Here is a tiny trained network, its code and every weight. The questions are about switching its units off for an input and a class, where a switched-off unit gives its printed mean instead of its output.

import numpy as np


def w(rows, s, z=0):
    codes = np.array(rows[::2]) - 128.0
    scale = np.full(codes.shape[1], s)
    scale[-1] = z or s
    return codes * scale


def f(y):
    return y / 2 * (1 + np.tanh(0.7978845608 * (y + 0.044715 * y**3)))


def log_softmax(a):
    a = a - a.max(-1, keepdims=True)
    return a - np.log(np.exp(a).sum(-1, keepdims=True))


def net(x, mask):
    res = np.array(x, float).reshape(1, 4) / 4 @ E
    y = f(res @ A[0][:, :-1].T + A[0][:, -1])
    res = res + np.where(mask, y, B[0][:, -1]) @ B[0][:, :-1]
    return log_softmax(res[-1] @ U[:, :-1].T + U[:, -1])


A, B = {}, {}
E = w([
[98,113,180,155,146,85,91,6,95],'x0',
[114,173,167,61,153,94,161,116,212],'x1',
[147,138,90,205,82,117,98,89,213],'x2',
[232,135,122,88,157,108,53,112,130],'x3',
],0.011)
A[0] = w([
[179,162,136,137,203,124,34,119,139,253],'neuron 1',
[156,123,73,99,89,192,212,193,133,148],'neuron 2',
[175,184,251,80,203,83,188,185,40,109],'neuron 3',
[112,100,123,110,149,113,150,57,126,39],'neuron 4',
[74,116,198,105,181,73,112,40,162,65],'neuron 5',
[142,153,83,139,144,156,138,218,176,58],'neuron 6',
[53,94,152,161,115,101,184,151,128,159],'neuron 7',
[25,76,171,178,106,153,180,78,115,217],'neuron 8',
[120,104,178,156,127,58,131,67,62,149],'neuron 9',
[159,126,122,121,109,191,124,242,152,87],'neuron 10',
[151,22,125,198,109,162,134,153,42,69],'neuron 11',
[191,106,98,95,141,125,61,137,137,97],'neuron 12',
[37,92,91,165,120,146,176,124,142,135],'neuron 13',
[69,164,192,17,165,74,209,73,254,74],'neuron 14',
[94,123,152,53,142,130,140,131,15,103],'neuron 15',
[83,73,30,193,101,210,4,131,76,62],'neuron 16',
[136,148,67,231,120,109,132,81,175,55],'neuron 17',
[71,53,175,140,128,107,40,85,96,62],'neuron 18',
[60,175,143,131,62,218,179,90,117,57],'neuron 19',
[89,71,231,92,181,155,195,163,72,75],'neuron 20',
[60,85,141,148,125,168,203,125,146,128],'neuron 21',
[118,106,177,216,152,96,147,20,126,145],'neuron 22',
[155,67,5,138,116,193,121,127,62,148],'neuron 23',
[112,168,92,242,106,146,85,119,201,84],'neuron 24',
[158,76,160,177,92,173,108,154,49,85],'neuron 25',
[131,188,165,73,183,133,163,166,242,112],'neuron 26',
[192,150,120,57,137,146,81,46,153,100],'neuron 27',
[202,130,100,57,135,130,69,100,77,79],'neuron 28',
[152,161,86,143,64,141,153,200,149,98],'neuron 29',
[132,91,133,78,142,166,136,143,12,89],'neuron 30',
[170,169,113,133,23,88,146,71,178,64],'neuron 31',
],0.0092,0.0066)
B[0] = w([
[121,68,211,144,117,80,123,247,138,253],'neuron 1',
[195,97,193,117,173,171,157,102,107,252],'neuron 2',
[190,170,116,160,80,137,99,117,183,255],'neuron 3',
[75,144,190,100,146,139,149,46,102,140],'neuron 4',
[167,127,136,95,135,195,176,72,66,204],'neuron 5',
[140,133,179,47,191,216,165,48,97,193],'neuron 6',
[112,126,190,95,131,78,107,216,142,205],'neuron 7',
[134,90,168,118,145,107,129,201,133,253],'neuron 8',
[190,65,185,96,184,173,212,109,126,210],'neuron 9',
[160,119,194,49,184,193,204,80,128,228],'neuron 10',
[84,131,86,165,31,78,142,91,55,216],'neuron 11',
[2,148,225,56,175,56,106,201,121,191],'neuron 12',
[77,154,200,117,159,71,97,230,139,201],'neuron 13',
[48,128,21,200,54,44,181,129,49,249],'neuron 14',
[215,231,80,160,123,165,122,110,229,227],'neuron 15',
[117,156,110,188,85,78,139,68,52,233],'neuron 16',
[155,226,137,112,117,135,104,79,214,188],'neuron 17',
[140,123,125,50,200,194,195,76,103,185],'neuron 18',
[48,150,194,40,155,63,67,152,120,171],'neuron 19',
[185,200,99,127,114,140,69,82,221,226],'neuron 20',
[70,95,225,82,158,63,77,201,141,199],'neuron 21',
[222,123,113,117,206,177,184,119,102,230],'neuron 22',
[97,104,124,162,84,77,224,144,92,244],'neuron 23',
[207,230,85,127,122,135,86,85,229,208],'neuron 24',
[74,149,119,152,69,51,192,75,84,197],'neuron 25',
[107,129,79,198,83,69,246,94,35,216],'neuron 26',
[80,129,203,135,122,100,140,171,125,194],'neuron 27',
[33,165,231,77,174,65,63,181,141,202],'neuron 28',
[157,138,164,144,165,204,140,116,108,203],'neuron 29',
[179,214,84,156,83,141,119,125,192,222],'neuron 30',
[193,227,137,131,74,145,71,107,138,169],'neuron 31',
],0.0076,0.0095)
U = w([
[99,138,89,160,66,86,181,105,54,117],'0',
[146,110,148,100,236,220,191,102,109,106],'1',
[85,137,187,105,185,71,56,203,153,110],'2',
[162,226,98,146,101,152,74,99,251,118],'3',
[179,39,103,181,163,114,140,219,162,248],'4',
[75,66,88,96,96,173,48,113,164,108],'5',
[93,106,37,157,186,150,81,122,146,106],'6',
],0.011,0.015)

Each question gives the input, the list of numbers given to net, and the class t.
The units are the neurons (one row each of A and B). Each row of codes is followed by its name. A weight is (code - 128) times the scale printed after its matrix; where a second scale follows, it is the last column's (A, B and U).
mask holds one flag per neuron, in row order. A switched-off neuron (its flag False) gives its mean, the last column of its row in B, instead of its output. The means were averaged over made-up inputs and are rounded, as every weight is.
A unit's drop is (log p(t) with every unit on - log p(t) with that unit switched off) / (log p(t) with every unit on - log p(t) with every unit switched off).
The circuit of an input: a set's keep is (log p(t) with only the set's units on - log p(t) with every unit switched off) / (log p(t) with every unit on - log p(t) with every unit switched off). Starting from the 12 units with the biggest drops (on a tie, the unit counted first), units are removed one at a time, each time the one whose removal leaves the highest keep (on an exact tie, the one counted first), for as long as the keep stays at least 0.8.
circuit, biggest first: the units of the circuit, biggest drop first
top k neurons: the k neurons with the biggest drops, biggest first
drop of u: that unit's drop, to one decimal
input [-1,7,-6,1], class 0: circuit, biggest first => (neuron 14)
input [8,6,3,6], class 1: top 2 neurons => (neuron 5; neuron 22)
input [-6,8,0,-4], class 0: top 2 neurons => (neuron 14; neuron 26)
input [4,5,-7,-8], class 2: top 2 neurons => (neuron 21; neuron 8)
input [-6,-2,-7,3], class 3: top 2 neurons => (neuron 30; neuron 3)
input [7,2,7,8], class 2: top 2 neurons => (neuron 1; neuron 27)
input [0,8,1,8], class 0: top 2 neurons => (neuron 26; neuron 14)
input [5,5,-2,4], class 0: top 3 neurons => (neuron 14; neuron 10; neuron 2)
input [-2,7,-5,6], class 0: top 2 neurons => (neuron 26; neuron 14)
input [7,-3,-8,-1], class 3: top 4 neurons => (neuron 15; neuron 20; neuron 30; neuron 3)
input [5,-7,7,-8], class 2: top 3 neurons => (neuron 13; neuron 8; neuron 21)
input [3,3,8,8], class 2: top 3 neurons => (neuron 1; neuron 12; neuron 27)
input [-7,-6,2,3], class 1: top 2 neurons => (neuron 10; neuron 6)
input [-2,-4,5,-1], class 3: circuit, biggest first => (neuron 24)
input [4,-5,-8,6], class 3: top 2 neurons => (neuron 15; neuron 30)
input [-6,-6,-8,4], class 3: top 2 neurons => (neuron 30; neuron 15)
input [-5,-1,6,-8], class 2: drop of neuron 12 => 0.0
input [3,5,2,-2], class 0: drop of neuron 14 => 0.5
input [-7,5,-8,-2], class 3: drop of neuron 20 => 0.8
input [-1,7,7,7], class 0: circuit, biggest first => (neuron 26)
input [3,3,-3,2], class 4: drop of neuron 31 => 0.1
